In the rows, zero is written as 128.
Each row of numbers belongs to one of the things below and depends on some of the facts about them. Some rows are named. Which thing is each other row?

Named rows:
grisa: [145 189 126 165 123 130 122 131 143 152  89 110 127 104 124 108 164 104
 135 151 124 132 119 144 128 155 131 114 131 118 156 155 127 118 135  96
 140  90 118]
deza: [116 177 149 161 146 138 131 135 134 131  74 104 147 116  77 114 165 106
 100 120 144 190 180 121  96 159 123 107 139 149 155 161  92 125 151  82
 125  88 156]
skoflir: [140 140 128 161 149  98 139  88 180 115 139 132 118 163 132 159 172 162
 128 143  51 160 125 138 108 139 168 107  95 128  81 137 205 111 136  71
 132 189 139]
gronem: [126 193 137 170 131 120 116 127 153 167  88 105 126 111 112 125 156 130
 126 154 118 132 122 134 149 140 130  95 138  99 158 157 137 109 112 102
 135  84 113]
briskil: [118 146 152 152 134 109  83 124 102 145  99 110 134  85 127 120 103 174
 118 123 139 155 122  78 126 152 128 118 139 152 157 148 143  97 137 116
 132  90  91]
bomes: [116 136 179 171 121  97 113 117 118 100 150 122 111 110 139 143  91 160
 127 110 105 138 150 115  79  88 147 115  90 156 103 115 167 114 150 123
 134 179 131]
klivam: [151 118 148 135 140 122 186  45 227 105 120 159  84 113 144 194 142 171
 108 130  86 161 173 119 121 148 172 140  77 105  92 151 173 124 114 105
  91 192 169]
rudru: [128 118 175 176 118 129  65 145 115 117 147 134 125 121 135 158  92 162
 124 158 122 132 152 112  86  90 141 111 110 165  97  92 161 130 143 133
 125 171 157]
kiseklak: [ 78 140 141 158 115  92  93 129 122 117 136 116 117 106 109 130  92 102
 141  96  62 117 129 118 126 105 157 122  92 139  86 117 158 126 116 135
 167 188 134]
siflabren: [136 162 140 162 138 109 117 122 128 151  87  99 138  96 124 109 165 124
 112 133 117 125 135 120 149 166 129 119 113 131 147 126 130 125 145 105
 130  75 111]
bizun: [ 92 124 150 159 122  85 105 109 117 106 133 118 121 103 109 129  77 119
 128  83  78 133 136 129 106 103 156 127  76 171 103 117 148 124 138 152
 160 182 135]
vuklas: [134 135 157 100 121 145 158  77 197 175  89 145 115  69 119 172 134 158
 110 127 162 155 175  91 177 163 147 143 131  70 162 168  90 135  80 135
 125  83 133]
dedrak: [102 147 168 181 141  91 106 118 162 141 137 115 136 132 100 159 125 133
 115 114 106 151 160 153 116  81 144  89  97 140 114 112 147 130 139 134
 155 148 146]
ruplis: [132 161 125 156 118 131  79 129 102 137 111 108 123 102 134 106 128 149
 153 142 113 157 112  73 134 157 149 136 147 143 155 156 151 112 125  85
 144 105  99]
gika: [148 178 115 161 131 109 125 114 148 157  93 117 145 105 131 120 167 130
 131 162 131 134 127 168 128 143 136  89 118 132 159 140 138 106 153 117
 136  72  84]
moleskol: [114 155 142 164 126 111  82 132 103 136  99 115 132  82 141 122 103 161
 128 145 142 138 140  77 123 138 133 115 142 140 149 143 137  90 140 118
 116  94  86]
redrem: [ 78 132 145 181 127  82  90 122 135 117 168 111 103 111 151 152 121 154
 126 121  91 116 152  82 139  97 169 123 106 133  85 102 174 127 138 107
 142 176 137]
grirom: [124 125 169 160 119 115 105 132 111 102 141 124 121 111 146 137  98 148
 129 122 108 137 148 121  77  99 148 118  97 160  97  99 160 131 156 132
 146 170 131]

There are 4 kinds of fact about the things: gribru, stipla, trebrul, skevis.
bafer gribru:moleskol,droflubros skevis:204
bamak stipla:siska,brobrak trebrul:klozi,brobrak skevis:460
bebas gribru:tafovur,klagarem stipla:kloso skevis:460
begubar gribru:rufi stipla:dravul,ledrisem trebrul:bizun skevis:170
bisi stipla:siska,grumok,rere skevis:294
bivo gribru:sozus stipla:skagra skevis:460
bizun gribru:troklan,skoflir,larizek stipla:tuklis skevis:460
bomal gribru:larizek stipla:flipir trebrul:zubrestis,radra skevis:460
bomes gribru:tafovur,bomol,katum stipla:sodri skevis:460
bomol stipla:sumor,stimer,klibire,katum skevis:460
boplil stipla:stobos,tibrimas,flipir skevis:460
breklok gribru:flepem,flatro stipla:boplil,rere skevis:484
bribres stipla:rudru trebrul:vuklas,brobrak skevis:460
brigas gribru:droflubros,grenuk stipla:nafu,rudru skevis:204
briplutrek stipla:deza,neplo skevis:731
briskil skevis:484
brobrak stipla:skagra trebrul:zubrestis skevis:460
broflus stipla:stobos,tibrimas,trelanos trebrul:bomal skevis:460
brolus gribru:tibrimas stipla:tupum,nunases,grumok trebrul:grikam skevis:731
broru stipla:grikam skevis:731
brutodim stipla:dimonor,trusi,stisan skevis:460
dedrak gribru:kubra trebrul:mido,ziski,gronor skevis:460
dege stipla:skagra,melestir,diskan,fakulo skevis:204
devis gribru:katum stipla:skagra skevis:170
deza stipla:meda trebrul:vuklas,radra skevis:460
dimonor gribru:flobu stipla:skagra,flebok,grumok,rere skevis:460
diskan trebrul:zubrestis skevis:484
dofor stipla:grisa,skagra skevis:460
donupel gribru:fakulo stipla:stugras,trelanos,grikam skevis:460
dratra trebrul:zubrestis,vivil,brolus skevis:804
dravul gribru:troklan,flepem stipla:skagra,stobos,siska,devis,grumok skevis:460
drenebes stipla:remiber,marul,grumok trebrul:segrek,klozi skevis:204
droflubros gribru:sogrul skevis:204
drufus stipla:zedrol,devis,kloso trebrul:bamak skevis:731
fakulo stipla:siska,devis skevis:460
fedom stipla:saval,trelanos trebrul:remiber skevis:731
ferekom stipla:kloso,ledrisem skevis:170
feskan gribru:broru stipla:siska,plesteflol trebrul:ludri skevis:460
fevom gribru:melestir,klatras stipla:skagra,reflo,kloso,klivam skevis:460
flatro stipla:devis,larizek skevis:484
flebok gribru:sumor,rufi stipla:remiber,skagra,siska,brobrak,grumok skevis:460
flepem gribru:stotros trebrul:zubrestis,gronem,subak skevis:204
flipir stipla:zedrol trebrul:zubrestis skevis:460
flobu stipla:radra,bomes skevis:484
flovun gribru:bisi stipla:skagra,larizek,masus skevis:484
fluso stipla:stobos skevis:731
fopli gribru:marul skevis:294
fufel skevis:460
gazor gribru:kubra skevis:170
gegu gribru:bizun,gostem stipla:dravul,bivo skevis:204
gika stipla:tupum trebrul:troklan skevis:804
gostem stipla:devis skevis:460
goton gribru:klagarem,stotros stipla:grisa skevis:460
grafol stipla:fluso,brobrak skevis:731
graplor stipla:devis trebrul:stedre skevis:294
gredru gribru:gronor stipla:tibrimas,grumok trebrul:bafer,stogas skevis:170
grenuk gribru:marul stipla:donupel,misobro skevis:204
grikam stipla:skagra,devis trebrul:gika,zubrestis,kati skevis:460
griplos gribru:gika,tafovur stipla:trone,dimonor skevis:731
grirom gribru:remiber stipla:deza,ferekom,flipir skevis:460
grisa stipla:ferekom,grikam trebrul:gika,brolus,zofus skevis:731
gritrak gribru:reflo stipla:skagra,grirom skevis:460
gronem trebrul:brobrak skevis:731
gronor gribru:nunases,rufi stipla:brobrak trebrul:vivil skevis:204
grumok gribru:larizek stipla:skagra,devis trebrul:zubrestis skevis:804
kati gribru:klagarem stipla:bisi,pleplaskal trebrul:troklan skevis:804
katum gribru:klagarem stipla:siska skevis:460
kepek gribru:gazor,studrur stipla:flipir skevis:460
kiseklak gribru:troklan,ferekom stipla:gazor,maflil skevis:731
klagarem stipla:skagra skevis:804
klatras trebrul:zubrestis skevis:204
klibire gribru:sozus stipla:rustos trebrul:gronem skevis:460
klivam gribru:klagarem trebrul:zubrestis,klatras skevis:804
kloso gribru:klagarem stipla:grikam skevis:484
klozi gribru:stikle trebrul:zubrestis skevis:170
klugor gribru:broflus,stisan stipla:skagra,deza,sunol trebrul:broflus,vuklas,klozi,kati,brobrak skevis:804
kubra gribru:troklan stipla:marul,gostem skevis:204
larizek stipla:skagra,siska,ledrisem skevis:460
ledrisem stipla:skagra,devis trebrul:radra skevis:294
leflu stipla:bomal,saval skevis:804
livovum gribru:gika stipla:siska,devis trebrul:vuklas,leflu skevis:460
ludri gribru:bomes stipla:marul,misobro trebrul:broflus skevis:204
maflil stipla:devis trebrul:fufel,brolus,radra skevis:170
marul gribru:broru stipla:kloso trebrul:zubrestis,ledrisem,flobu skevis:484
masus gribru:moleskol,tofli stipla:grikam trebrul:tudu,gronem skevis:460
mebuplos stipla:steklek skevis:170
meda gribru:brutodim stipla:skagra trebrul:zubrestis,stobos skevis:170
melestir gribru:telur stipla:mido trebrul:tanum,niflos skevis:484
mido stipla:skagra,tibrimas,grumok trebrul:telur skevis:170
minil gribru:breklok stipla:zedrol,flobu skevis:460
misobro stipla:gegu trebrul:stogas skevis:804
moleskol skevis:804
nafu gribru:sogrul,grenuk skevis:460
nedal gribru:remiber stipla:zofus,flipir trebrul:sumor skevis:731
neduk gribru:vivil stipla:skagra,dimonor skevis:460
neplo gribru:brobrak stipla:skagra,siska,devis trebrul:tanum,klozi skevis:731
niflos gribru:klatras skevis:460
nistil gribru:fakulo,larizek,klagarem,plaku stipla:donupel,klugor trebrul:klozi skevis:460
nunases stipla:skagra,deza,masus,marul skevis:204
pize stipla:niflos,grikam skevis:460
plaku trebrul:sunol,brolus,klozi skevis:731
pleplaskal gribru:nedal,diskan,kloso stipla:remiber,bomal,grumok skevis:804
plepludus gribru:saval,nedal trebrul:broflus skevis:804
plesteflol gribru:klagarem skevis:731
plitur stipla:skoflir,briplutrek skevis:294
ponom gribru:moleskol stipla:flatro trebrul:skaplun,nunases skevis:170
radra gribru:grenuk,dege stipla:reflo skevis:170
redrem gribru:tanum,rudru,katum skevis:204
reflo gribru:troge skevis:804
remiber trebrul:diskan skevis:460
rere gribru:teplobe stipla:skagra,larizek skevis:804
rore stipla:brigas,gostem skevis:204
rudru gribru:broru skevis:460
rufi gribru:troklan skevis:294
rugol gribru:sogrul,redrem stipla:saval,stobos,bisi,grumok skevis:731
rupli stipla:siska trebrul:sodri,sogrul skevis:294
ruplis skevis:170
rustos gribru:klagarem skevis:804
sati gribru:rere stipla:ruplis,larizek trebrul:sogrul,zofus skevis:294
saval gribru:misobro stipla:remiber,skagra,ledrisem,flipir skevis:731
segrek gribru:grisa,gika trebrul:radra skevis:731
siflabren stipla:fluso trebrul:sumor skevis:294
siska gribru:briskil stipla:skagra,devis skevis:460
skagra skevis:804
skaplun stipla:sumor,grumok trebrul:niflos skevis:460
skidre gribru:flipir skevis:294
skoflir gribru:misobro,klagarem stipla:rere trebrul:tanum skevis:170
skosibe gribru:marul stipla:remiber,flatro skevis:804
sodri gribru:flatro trebrul:zedrol,grikam,ludri skevis:460
sogrul gribru:troklan,nunases,katum stipla:kloso,masus skevis:804
sozus stipla:trostiflu,rere skevis:484
stedre trebrul:zubrestis,nunases skevis:170
steklek stipla:dravul,katum trebrul:flobu skevis:204
stikle stipla:skagra,zedrol,siska skevis:484
stimer gribru:klozi,dofor,klagarem stipla:saval skevis:460
stisan stipla:skagra trebrul:kati skevis:460
stobos gribru:vuklas stipla:skagra,grumok trebrul:zubrestis skevis:204
stodral trebrul:drenebes skevis:460
stogas gribru:tafovur,klatras stipla:zedrol skevis:460
stotros gribru:moleskol,stikle stipla:skagra trebrul:flobu skevis:294
studrur gribru:sunol skevis:460
stugras trebrul:zubrestis,stikle,plesteflol skevis:731
subak stipla:bomal,grumok trebrul:plepludus skevis:804
sumor stipla:skagra,kloso,rere,plaku skevis:204
sunol skevis:170
tafovur stipla:kloso,grumok skevis:804
tanum gribru:tafovur stipla:remiber,flebok,ledrisem skevis:460
telur gribru:bomes stipla:stobos,grumok trebrul:radra,kati,brobrak skevis:460
teplobe trebrul:diskan,drenebes skevis:460
testu gribru:rustos trebrul:zofus skevis:731
tibrimas stipla:grumok trebrul:radra,ledrisem skevis:460
tofli gribru:klozi stipla:broru,deza,plaku skevis:460
trelanos stipla:grirom,grikam trebrul:stikle skevis:460
trivus stipla:nafu,gegu trebrul:testu skevis:170
troge gribru:rufi stipla:masus,marul trebrul:zubrestis,brolus,grikam skevis:170
troklan gribru:klagarem,katum stipla:skagra,grumok trebrul:klozi skevis:294
trone gribru:bafer skevis:804
trostiflu stipla:nunases,siska,meda,plaku trebrul:bomal,zubrestis,sunol skevis:804
trusi stipla:flipir skevis:804
tudu gribru:troklan skevis:294
tuklis stipla:masus,bisi trebrul:troklan skevis:170
tupum stipla:zedrol,plesteflol skevis:460
vivil stipla:ruplis trebrul:klozi skevis:204
vuklas trebrul:zubrestis skevis:804
zedrol gribru:skidre,fakulo,zusil stipla:skagra skevis:731
ziski gribru:trone trebrul:radra skevis:460
zofus stipla:bivo,brobrak trebrul:tudu skevis:731
zubrestis gribru:stikle stipla:devis skevis:460
zusil stipla:bomal,devis,feskan trebrul:radra skevis:460

Name these rows:
No name comes twice in this set of rows, the named rows included.
[121 157 111 130 123 116 104 134 131 173  97 120 129 118 117 114 160 127
 126 157 129 147 106 132 145 170 135  95 148 123 136 154 133 113 129  90
 155  93 108] => trivus
[105 131 183 169 131 102  86 134 124 116 145 120 126 111 131 155  90 169
 123 122 111 136 157 111  98  85 141 106 105 150 105 105 164 120 138 143
 141 170 134] => studrur
[145 137 160 178 130 127 114 123 156 124 144 122 129 129 131 151 141 132
 127 144 120 149 161 163  86  88 144 103  99 154 114  99 153 144 158 121
 138 152 153] => masus
[138 161 110 155 127 124 105 119 140 143  82 126 131 100 123 124 146 127
 119 159 137 145 131 130 121 161 139 116 135 146 156 150 128 114 146 108
 117  89 117] => misobro
[147 163 141 133 110 157 138 104 161 155  93 127 102  78 127 135 142 122
 127 139 136 138 137 117 146 163 137 146 133  96 153 163 110 131  99 100
 133  98 139] => stugras
[171 171 133 155 138 112 130 100 157 171  81 116 157 112 120 125 170 130
 125 157 121 125 105 191 125 153 124  89 103 131 157 134 145 121 148 137
 139  62  86] => bamak
[149 151 121 169 161  68 153  84 192 120 116 140 135 162 129 164 183 161
 110 157  47 137 132 184 102 137 158  86  71 132  81 123 212 103 164 106
 101 167 121] => kati
[ 92 124 118 167 121 105  89 129 114 114 153 120 104 107 151 133 126 128
 135 134  99 109 148  88 135 111 170 137 106 145  79  98 159 139 146 108
 144 177 143] => gegu
[116 137 160 169 133  96 127 126 146 136 149 109 130 125 135 139 169 137
 112 130 105 118 153 152 121 107 146 100  88 133  94  83 154 149 157 116
 147 145 141] => sati
[ 49 124  94 159 115  64  83 105 124 127 150 114  99  93 111 121  91  74
 133  70  66 112 127 116 167 115 180 149  81 159  88 116 141 136 129 143
 189 196 144] => kubra
[126 155  89 198 157  34 134  27 223 145 117 120 118 136  91 154 164  77
 106  96   7  99  77 238 167 129 162 119  19 161 103 126 205 126 149 136
 148 159 135] => troklan
[108 176 152 155 154 134 122 146 122 125  61  97 161 122  64 107 170 107
 100 122 128 192 190 110  97 156 126 104 136 147 158 156  86 124 157  79
 125  82 152] => tibrimas
[ 88 140 152 184 125  95  82 143 120 117 176 106 112 112 168 146 121 165
 134 131 116 109 160  79 134  86 166 119 117 133  84  84 165 127 145 107
 144 168 131] => bafer
[123 149 124 139 115 117  92 139  96 139 106 117 129  98 134  98 131 147
 148 129 109 145 106  77 134 166 141 125 139 131 137 151 146 107 127  93
 149 106  87] => mebuplos
[165 113 165 129 110 140 159  74 231 192 183 153 101 125 158 208 164 183
 143 157 132 138 139 156 166  88 165 108 107  61 113 116 167 161  80 126
 169 150 144] => klozi

The same things again, as new rows of numbers:
Named rows:
niflos: [106 113 133 117 134 156 136 104 124 128 141 136 119  98 149 108 120 130
 122 129 130 150 124 120 124 128 136 164 154 121 129 119 118 120 104 124
 106 131 127]
fedom: [148 142 128 134 104 119 130 143 135 128 125 120 125 148 127 143 127 132
 146 117 125 120 143 119 134 117 131 117 120 116 132 136 136 124 136 127
 134 126 140]
remiber: [132 153 121 136 126 109 106 138 145 117 124  98 119 119 102 146 132 122
 104 128 135 133 139 137 129 124 118  97 141 144 119 138 141 117 128 148
 139 132 144]
tanum: [121 128 128 119 153 138 123 120 124 121 124 128 125 116 124 124 135 120
 111 139 133 148 127 127 123 120 126 131 144 135 131 118 125 128 125 133
 130 131 131]
grirom: [114 111 145 122 137 152 142 119 114 128 132 141 129 117 139 114 125 136
 128 134 131 138 129 118 120 122 136 158 136 107 134 121 126 133 118 131
 121 129 123]
briplutrek: [132 129 119 124 141 123 131 122 127 129 124 139 118 124 132 125 138 123
 127 132 128 131 126 130 131 121 130 127 128 137 128 123 121 134 136 130
 134 124 123]
ludri: [116 117 147 121 119 151 138 125 123 139 142 129 135 135 135 117 107 137
 154 127 126 142 134 116 120 133 140 157 128 112 135 126 125 129 126 115
 126 134 130]
bamak: [127 131 136 129 133 129 125 130 132 121 127 117 134 135 121 135 133 125
 122 127 128 138 138 125 123 118 123 126 137 125 135 126 137 120 130 133
 130 128 140]
siska: [ 95 153 136 125 131 206 173  74 111 129  97 163 153 145 108 118 145 113
  80  93  75 136 150  85 118 155 110  98 138 105  84  78 111 139 135  95
  91 126 143]
trivus: [139 142 130 129 105 123 127 144 139 139 137 112 131 152 116 137 119 128
 157 122 125 130 143 126 129 133 131 124 108 131 125 139 134 129 143 119
 140 137 133]
ponom: [127 118 138 122 104 144 143 128 130 144 149 128 135 150 140 118 109 135
 169 122 120 138 137 111 126 134 136 154 115 113 132 131 124 127 132 103
 121 134 126]
fopli: [127 119 117 123 114 139 143 106 124 139 143 151 120 113 156 107 120 135
 144 122 121 129 115 122 130 132 133 161 135 118 128 123 113 124 117 111
 104 127 115]
donupel: [117 107 141 121 134 150 141 113 115 128 130 141 130 118 135 115 127 133
 130 135 130 140 131 119 122 120 134 159 135 112 136 121 128 133 120 133
 122 130 125]
nistil: [129 119 148 134 104 150 140 137 126 125 134 124 138 141 136 133 115 144
 144 117 127 130 146 108 125 115 134 148 129  90 140 128 138 117 119 125
 118 129 144]
plaku: [146 160 107 138 105  99 116 143 151 125 120 104 115 130 113 156 131 123
 128 117 128 118 142 136 138 124 118  91 129 142 118 145 142 117 132 141
 140 126 143]
rufi: [136 138 105 128 124 120 128 114 133 135 134 136 115 109 137 120 131 123
 128 128 124 126 119 133 130 132 123 132 133 141 121 127 121 127 125 126
 117 129 116]
klibire: [138 116 151 105 103 168 127 154 132 116 144 135 155 146 142 136 101 150
 131  98 101 125 121 125 156 123 150 173 135  91 150 138 145 126 130 127
 110 134 151]
bribres: [134 135 138 137 112 128 127 143 133 121 126 110 134 143 117 143 126 131
 128 121 130 128 145 122 126 117 128 122 132 112 133 133 142 119 130 137
 133 129 147]

Which thing is each row?
No name comes twice in this set of rows, the named rows included.
[110 101 139 122 140 151 143 105 118 125 137 135 136 130 145 115 128 129
 131 124 120 148 128 116 117 125 132 160 145 120 142 113 119 119 114 126
 114 124 134] => zubrestis
[127 140 122 128 155 112 109 132 132 117 115 115 123 121 103 136 144 114
  97 140 136 139 132 139 125 123 121 103 133 150 128 126 134 132 134 148
 146 133 133] => bomol
[124 152 119 129 119 114 108 135 147 129 130  98 125 121 104 141 121 118
 122 128 137 138 138 143 126 137 118  99 133 157 113 138 134 124 137 136
 143 137 140] => klatras
[128 133 121 116 138 128 126 124 130 139 136 128 124 128 124 117 127 120
 139 138 126 138 126 134 125 139 130 133 116 147 121 128 120 140 141 121
 137 136 118] => mebuplos
[146 157 128 140 123 109 107 156 140 118 113  97 128 140  91 158 136 123
 117 128 137 129 153 136 126 110 119  90 127 134 125 136 150 124 145 151
 156 137 147] => flipir
[125 137 134 126 131 128 116 139 132 131 134 111 132 140 119 130 117 124
 132 135 128 138 134 122 122 133 131 125 122 129 128 129 125 127 136 120
 135 134 139] => drenebes
[137 142 106 124 149 110 122 125 134 125 114 131 113 123 111 135 147 116
 117 137 134 131 131 145 131 117 128 103 125 156 124 127 133 137 146 143
 146 127 119] => broru
[129 135 139 129 137 128 118 138 127 123 128 113 129 132 126 131 126 126
 117 132 127 136 136 114 127 120 126 128 131 114 136 126 127 118 127 128
 131 128 139] => telur
[121 119 133 126 146 132 127 119 124 122 124 124 133 128 125 125 137 120
 112 133 125 139 129 129 122 125 123 130 138 134 135 121 128 126 126 137
 130 126 135] => katum
[132 150 112 122 145 112 115 131 133 136 127 119 120 127 102 130 137 112
 128 141 134 139 129 149 125 137 124 104 114 167 116 133 130 144 152 131
 155 139 117] => ferekom
[125 140 134 136  93 129 124 140 144 133 139 102 132 132 120 138 104 133
 142 118 130 132 142 125 126 136 127 124 129 125 120 142 136 118 125 128
 131 133 142] => flepem
[122 105 151 135 108 144 145 124 127 123 135 123 146 153 138 133 121 135
 145 107 119 134 142 108 122 124 132 150 133 100 146 125 135 111 117 124
 116 121 149] => livovum
[119 119 119 118 129 144 141 103 126 134 140 147 113 106 157 109 120 130
 138 122 122 140 118 118 134 126 137 160 146 125 128 122 112 123 114 115
 106 123 120] => plesteflol

Now the same things, written a new way:
Known rows:
flobu: [127 124 166 126 104 144 107 160  86 141 156 108 144]
minil: [114 133 114 124 139 112 122 149 150  94 143 163 101]
kloso: [148 143 112 128 120 131  97 137  83 101 130 133 164]
sogrul: [111 142 109 134 153 149 147 130 101 150 108  92 122]
siska: [132 122 150 117 127  96 110 170 138 154 157 176  66]
dravul: [119 136 109 119 142 109 119 135 148 127 133 161 117]
stogas: [ 96 130  97 131 168 119 129 149 147 117 145 156  67]
bomol: [111 136 146 131 130 116 155 157 124 127  87  91 122]
stimer: [120 144  82 120 146 106 114 131 151  74 133 184 112]
stisan: [160 120 173 140 121 121 132 120 146 130  92 135 138]
trone: [114 139 116 121 136 136 143 131 108 133 142 106 117]
testu: [152 128  76 123 131 144 126  80 124 107 129 137 151]
ledrisem: [170  96  95 131 124 145 116 174 201 184 100 176  94]
gazor: [115 136 113 114 122 137 138 127 105 124 144 112 133]
trelanos: [122 120 133 133 135 109 130 156 148 105 111 151 110]
fedom: [139 116 134 130 124 139 113 135 109 133 153 124 129]
broru: [108 120 175 139 119 163 142 153  71 166 133  59 129]
brolus: [133 114 125 130 135 150 106 123 141 139 182 146 123]

Which thing is each row?
No name comes twice in this set of rows, the named rows included.
[128 136 122 127 130 145  97 138  97 126 172 125 142] => breklok
[ 80 138 116 131 140 134 171 128 136 144 115  90  87] => rudru
[137 133 163 127 126 135 106 144 106 146 153 131 119] => rere
[ 99 145  93 132 166 150 125 149 124 144 166 140  65] => brigas
[157 131 175 129  92 137 117 123  72 150  95  80 196] => stikle
[ 80 140  81 128 163 130 160 123 146 147 146 124  67] => nafu
[137 116 182 111  85  79 136 163 112 119  68 114 163] => fakulo
[107 136 108 124 151 155 107 137 111 139 188 143  89] => griplos
[171 116 112 140 153 137 114 110 125 131 150 174 119] => klugor
[131  99 187 129  92 138 119 160 138 141 158 100 134] => bisi
[110 130 166 126 120 110 131 168 134 112 119 126 118] => brutodim

